Below is a small trained network, with its code and all its weights. Each question gives an input and a class and asks what happens when units are switched off, that is, made to give their printed mean instead of their output.

import numpy as np


def w(rows, s, z=0):
    codes = np.array(rows[::2]) - 128.0
    scale = np.full(codes.shape[1], s)
    scale[-1] = z or s
    return codes * scale


def f(y):
    return np.maximum(y, 0)


def log_softmax(a):
    a = a - a.max(-1, keepdims=True)
    return a - np.log(np.exp(a).sum(-1, keepdims=True))


def net(x, mask):
    res = np.array(x, float).reshape(1, 3) / 4 @ E
    y = f(res @ A[0][:, :-1].T + A[0][:, -1])
    res = res + np.where(mask, y, B[0][:, -1]) @ B[0][:, :-1]
    return log_softmax(res[-1] @ U[:, :-1].T + U[:, -1])


A, B = {}, {}
E = w([
[213,100,21,199,98,76,135,182],'x0',
[111,79,100,130,233,184,69,254],'x1',
[144,91,109,8,170,84,205,176],'x2',
],0.0095)
A[0] = w([
[122,129,129,74,148,50,220,162,120],'neuron 0',
[143,174,143,142,68,93,173,102,109],'neuron 1',
[136,165,148,254,104,141,55,91,144],'neuron 2',
[126,84,104,177,184,132,100,195,151],'neuron 3',
[122,77,132,131,176,161,111,162,123],'neuron 4',
[163,68,65,54,118,105,156,134,131],'neuron 5',
[132,54,125,39,167,77,195,112,90],'neuron 6',
[122,178,146,211,109,134,71,129,72],'neuron 7',
[191,107,33,188,115,111,142,139,206],'neuron 8',
[103,145,133,186,103,179,45,86,116],'neuron 9',
[200,75,46,178,73,60,151,183,93],'neuron 10',
[136,132,142,104,73,67,187,46,121],'neuron 11',
[83,149,232,64,152,194,123,104,91],'neuron 12',
[114,165,131,189,73,173,53,138,127],'neuron 13',
[170,90,55,191,101,78,128,162,93],'neuron 14',
[141,167,128,163,137,111,171,69,107],'neuron 15',
[95,52,159,126,158,165,103,205,118],'neuron 16',
[147,156,143,124,63,79,186,81,99],'neuron 17',
[133,117,122,47,131,122,201,177,88],'neuron 18',
[107,102,116,112,214,181,78,150,133],'neuron 19',
[150,124,121,90,172,99,157,128,249],'neuron 20',
[131,91,103,122,144,179,103,175,97],'neuron 21',
[140,160,149,111,78,78,199,87,111],'neuron 22',
[127,146,133,143,90,116,193,90,199],'neuron 23',
[14,112,202,55,136,185,111,102,156],'neuron 24',
[122,99,120,131,137,181,67,200,98],'neuron 25',
],0.0093,0.013)
B[0] = w([
[88,65,89,153,161,182,135,104,191],'neuron 0',
[105,110,123,128,133,99,95,159,171],'neuron 1',
[88,118,92,129,153,155,144,116,213],'neuron 2',
[116,141,132,120,146,88,113,127,211],'neuron 3',
[134,122,114,116,126,92,102,143,174],'neuron 4',
[89,102,119,116,155,146,142,105,192],'neuron 5',
[81,58,108,127,145,180,123,119,187],'neuron 6',
[79,37,115,138,151,183,144,133,160],'neuron 7',
[136,169,155,94,93,107,164,87,250],'neuron 8',
[87,109,94,130,150,153,143,129,180],'neuron 9',
[130,93,188,70,65,130,141,103,216],'neuron 10',
[118,115,120,122,148,98,96,169,197],'neuron 11',
[131,106,183,64,64,130,138,105,190],'neuron 12',
[81,102,91,129,152,157,150,109,183],'neuron 13',
[154,84,184,65,73,141,126,86,194],'neuron 14',
[129,95,122,135,157,104,88,159,156],'neuron 15',
[116,118,116,139,123,82,92,153,188],'neuron 16',
[117,74,140,131,131,81,76,169,178],'neuron 17',
[83,11,101,140,124,183,125,113,176],'neuron 18',
[135,133,116,121,141,94,116,165,192],'neuron 19',
[120,236,84,159,170,120,165,104,241],'neuron 20',
[126,111,128,124,121,106,86,156,165],'neuron 21',
[126,102,128,129,164,100,87,172,181],'neuron 22',
[132,162,102,137,154,93,108,138,205],'neuron 23',
[144,155,182,76,93,111,150,79,220],'neuron 24',
[118,101,126,139,139,91,98,160,176],'neuron 25',
],0.012,0.015)
U = w([
[112,115,121,127,151,44,48,200,107],'0',
[120,120,215,68,55,129,166,69,100],'1',
[84,80,70,144,175,239,151,107,99],'2',
[120,250,85,144,173,90,184,95,246],'3',
[148,146,143,157,126,149,111,138,111],'4',
[148,138,161,181,137,141,166,128,109],'5',
[162,141,132,118,112,169,130,140,110],'6',
],0.014,0.013)

Each question gives the input, the list of numbers given to net, and the class t.
The units are the neurons (one row each of A and B). Each row of codes is followed by its name. A weight is (code - 128) times the scale printed after its matrix; where a second scale follows, it is the last column's (A, B and U).
mask holds one flag per neuron, in row order. A switched-off neuron (its flag False) gives its mean, the last column of its row in B, instead of its output. The means were averaged over made-up inputs and are rounded, as every weight is.
A unit's drop is (log p(t) with every unit on - log p(t) with that unit switched off) / (log p(t) with every unit on - log p(t) with every unit switched off).
The circuit of an input: a set's keep is (log p(t) with only the set's units on - log p(t) with every unit switched off) / (log p(t) with every unit on - log p(t) with every unit switched off). Starting from the 12 units with the biggest drops (on a tie, the unit counted first), units are removed one at a time, each time the one whose removal leaves the highest keep (on an exact tie, the one counted first), for as long as the keep stays at least 0.8.
units of the circuit, in order: the units of the circuit, biggest drop first
unit that matters most: the unit with the biggest drop
k most important neurons: the k neurons with the biggest drops, biggest first
drop when u is switched off: that unit's drop, to one decimal
input [-8,6,-4], class 1: unit that matters most : neuron 24
input [-8,8,-4], class 0: 2 most important neurons : neuron 19; neuron 16
input [8,-1,7], class 1: 2 most important neurons : neuron 10; neuron 8
input [-7,-1,8], class 2: 4 most important neurons : neuron 0; neuron 6; neuron 18; neuron 8
input [-8,5,-6], class 1: 2 most important neurons : neuron 24; neuron 12
input [-7,6,8], class 2: 4 most important neurons : neuron 18; neuron 6; neuron 0; neuron 8
input [-5,-5,6], class 2: 2 most important neurons : neuron 0; neuron 6
input [-3,-7,-8], class 2: 4 most important neurons : neuron 2; neuron 7; neuron 13; neuron 9
input [5,-3,6], class 2: 2 most important neurons : neuron 0; neuron 24
input [8,6,2], class 1: 3 most important neurons : neuron 10; neuron 14; neuron 8
input [1,3,1], class 3: drop when neuron 11 is switched off : 0.1
input [6,5,-2], class 1: drop when neuron 8 is switched off : 0.4
input [3,-2,3], class 3: drop when neuron 20 is switched off : 0.3
input [5,-1,1], class 1: units of the circuit, in order : neuron 10
